Here is a tiny trained network, its code and every weight. The questions are about switching its units off for an input and a class, where a switched-off unit gives its printed mean instead of its output.

import numpy as np


def w(rows, s, z=0):
    codes = np.array(rows[::2]) - 128.0
    scale = np.full(codes.shape[1], s)
    scale[-1] = z or s
    return codes * scale


def norm(h):
    return h / np.sqrt((h * h).mean(-1, keepdims=True) + 1e-5)


def f(y):
    return y / 2 * (1 + np.tanh(0.7978845608 * (y + 0.044715 * y**3)))


def log_softmax(a):
    a = a - a.max(-1, keepdims=True)
    return a - np.log(np.exp(a).sum(-1, keepdims=True))


def net(x, mask):
    res = np.array(x, float).reshape(1, 8) / 4 @ E
    u = 0
    for l in range(2):
        y = f(norm(res) @ A[l][:, :-1].T + A[l][:, -1])
        res = res + np.where(mask[u : u + 15], y, B[l][:, -1]) @ B[l][:, :-1]
        u += 15
    return log_softmax(norm(res)[-1] @ U[:, :-1].T + U[:, -1])


A, B = {}, {}
E = w([
[53,129,193,106,129,75,205,136],'x0',
[108,208,184,42,184,169,131,122],'x1',
[55,179,145,187,166,143,131,2],'x2',
[33,170,121,101,129,103,27,184],'x3',
[159,176,126,143,145,57,158,123],'x4',
[198,199,110,107,104,114,115,92],'x5',
[128,138,128,165,163,89,89,65],'x6',
[133,122,62,93,18,114,167,71],'x7',
],0.0097)
A[0] = w([
[95,132,145,63,136,149,97,204,4],'L0N0',
[169,91,69,112,118,189,174,129,129],'L0N1',
[115,146,151,130,145,104,135,122,46],'L0N2',
[243,186,81,146,142,160,97,171,243],'L0N3',
[206,162,144,31,93,213,100,78,159],'L0N4',
[188,186,93,129,147,108,111,133,101],'L0N5',
[68,174,159,147,157,180,93,92,10],'L0N6',
[123,188,118,39,108,84,152,96,107],'L0N7',
[147,199,115,79,104,107,160,121,137],'L0N8',
[29,149,140,129,188,195,86,88,215],'L0N9',
[196,156,131,178,149,131,118,157,87],'L0N10',
[81,160,71,126,51,153,96,173,66],'L0N11',
[115,121,137,49,127,184,82,230,135],'L0N12',
[147,138,76,147,113,152,6,44,27],'L0N13',
[115,130,101,101,116,159,96,153,51],'L0N14',
],0.02,0.0032)
B[0] = w([
[194,110,136,169,139,90,84,172,208],'L0N0',
[147,111,106,149,110,165,182,89,209],'L0N1',
[134,125,159,152,126,84,129,145,142],'L0N2',
[174,144,136,97,252,116,130,138,239],'L0N3',
[104,156,164,119,205,107,208,107,227],'L0N4',
[96,109,153,95,187,172,92,120,174],'L0N5',
[62,142,162,97,130,177,159,150,191],'L0N6',
[92,187,86,126,105,93,121,104,193],'L0N7',
[134,190,120,133,70,146,167,138,181],'L0N8',
[122,221,130,56,147,126,164,115,238],'L0N9',
[159,164,205,146,90,162,103,99,177],'L0N10',
[102,95,123,76,50,120,74,107,192],'L0N11',
[161,165,129,93,123,176,89,216,253],'L0N12',
[193,96,93,212,91,68,56,108,206],'L0N13',
[124,123,175,105,78,186,111,110,158],'L0N14',
],0.031,0.013)
A[1] = w([
[62,143,106,92,208,114,209,128,34],'L1N0',
[168,91,99,128,195,119,180,104,47],'L1N1',
[79,86,110,74,93,177,107,149,34],'L1N2',
[169,7,66,200,183,108,127,48,6],'L1N3',
[91,24,109,142,80,147,115,208,63],'L1N4',
[116,63,130,62,216,88,62,220,134],'L1N5',
[121,137,88,97,161,174,212,74,26],'L1N6',
[85,149,130,170,70,85,124,121,71],'L1N7',
[44,123,115,203,152,173,106,93,28],'L1N8',
[167,69,113,141,25,229,182,147,109],'L1N9',
[217,118,81,110,77,196,190,86,156],'L1N10',
[151,38,116,229,149,114,181,75,98],'L1N11',
[163,15,166,166,83,159,152,135,233],'L1N12',
[131,87,178,203,195,130,126,207,90],'L1N13',
[137,88,100,149,151,150,90,88,88],'L1N14',
],0.017,0.002)
B[1] = w([
[73,77,131,153,137,130,200,104,255],'L1N0',
[77,130,95,176,78,119,119,133,200],'L1N1',
[109,91,70,133,105,167,122,107,149],'L1N2',
[140,81,189,254,129,103,121,93,218],'L1N3',
[102,57,81,35,139,100,184,120,156],'L1N4',
[193,102,154,131,124,242,129,110,243],'L1N5',
[64,121,145,133,176,53,118,135,254],'L1N6',
[109,86,190,89,46,143,163,86,159],'L1N7',
[185,142,122,67,113,97,195,118,126],'L1N8',
[125,62,70,119,200,106,163,135,209],'L1N9',
[81,135,200,142,174,105,97,150,236],'L1N10',
[215,133,162,166,121,77,111,63,220],'L1N11',
[154,70,74,125,192,207,131,70,193],'L1N12',
[136,164,183,117,116,183,72,39,192],'L1N13',
[178,151,128,160,123,94,150,139,151],'L1N14',
],0.029,0.0096)
U = w([
[150,77,140,236,152,70,112,73,138],'0',
[135,138,100,154,96,88,161,228,65],'1',
[118,20,68,90,125,149,120,162,118],'2',
[52,198,170,114,188,109,223,112,151],'3',
[112,111,93,197,108,117,152,205,9],'4',
[197,163,168,101,158,197,81,163,163],'5',
[80,158,85,117,2,97,123,115,139],'6',
],0.017,0.011)

Each question gives the input, the list of numbers given to net, and the class t.
The units are the neurons (one row each of A and B). Each row of codes is followed by its name. A weight is (code - 128) times the scale printed after its matrix; where a second scale follows, it is the last column's (A, B and U).
mask holds one flag per neuron, layer by layer. A switched-off neuron (its flag False) gives its mean, the last column of its row in B, instead of its output. The means were averaged over made-up inputs and are rounded, as every weight is.
A unit's drop is (log p(t) with every unit on - log p(t) with that unit switched off) / (log p(t) with every unit on - log p(t) with every unit switched off).
The circuit of an input: a set's keep is (log p(t) with only the set's units on - log p(t) with every unit switched off) / (log p(t) with every unit on - log p(t) with every unit switched off). Starting from the 12 units with the biggest drops (on a tie, the unit counted first), units are removed one at a time, each time the one whose removal leaves the highest keep (on an exact tie, the one counted first), for as long as the keep stays at least 0.8.
circuit, biggest first: the units of the circuit, biggest drop first
top k neurons: the k neurons with the biggest drops, biggest first
k most important neurons of layer l: the k neurons of layer l with the biggest drops, biggest first
drop of u: that unit's drop, to one decimal
input [1,4,-4,4,2,-8,-2,3], class 5: circuit, biggest first	L0N12
input [4,-8,-2,-2,-1,-3,-4,-5], class 2: circuit, biggest first	L0N3, L0N9, L1N4
input [-7,-3,-4,3,-4,4,3,2], class 0: 2 most important neurons of layer 0	L0N13, L0N9
input [7,2,-6,-4,7,1,3,3], class 6: circuit, biggest first	L0N7, L0N3, L0N4
input [4,-3,-4,-6,4,-3,1,-4], class 0: 2 most important neurons of layer 0	L0N9, L0N12
input [-3,-2,5,0,3,6,-2,8], class 0: top 2 neurons	L0N13, L0N9
input [3,7,-4,1,-5,-6,-3,7], class 5: 3 most important neurons of layer 0	L0N12, L0N0, L0N4
input [7,1,-6,-1,2,5,2,2], class 6: top 2 neurons	L0N7, L0N3
input [-5,-2,3,3,2,4,5,-1], class 0: top 2 neurons	L0N13, L0N12
input [1,1,4,-5,5,0,6,6], class 6: 3 most important neurons of layer 0	L0N7, L0N3, L0N8
input [-7,-5,-3,-5,-7,1,-2,-3], class 0: top 2 neurons	L0N1, L0N9
input [-6,4,-2,-5,-4,2,7,-2], class 0: top 2 neurons	L0N13, L0N12
input [5,6,1,0,-5,1,-6,-3], class 5: top 2 neurons	L0N12, L0N0
input [-5,6,-8,-3,6,8,-8,2], class 3: circuit, biggest first	L0N4
input [-3,1,5,-8,6,-6,2,4], class 0: drop of L0N9	0.2
input [1,1,8,5,8,7,6,-2], class 6: drop of L1N1	-0.1
input [-8,-4,7,2,5,8,-8,2], class 0: drop of L0N13	3.1
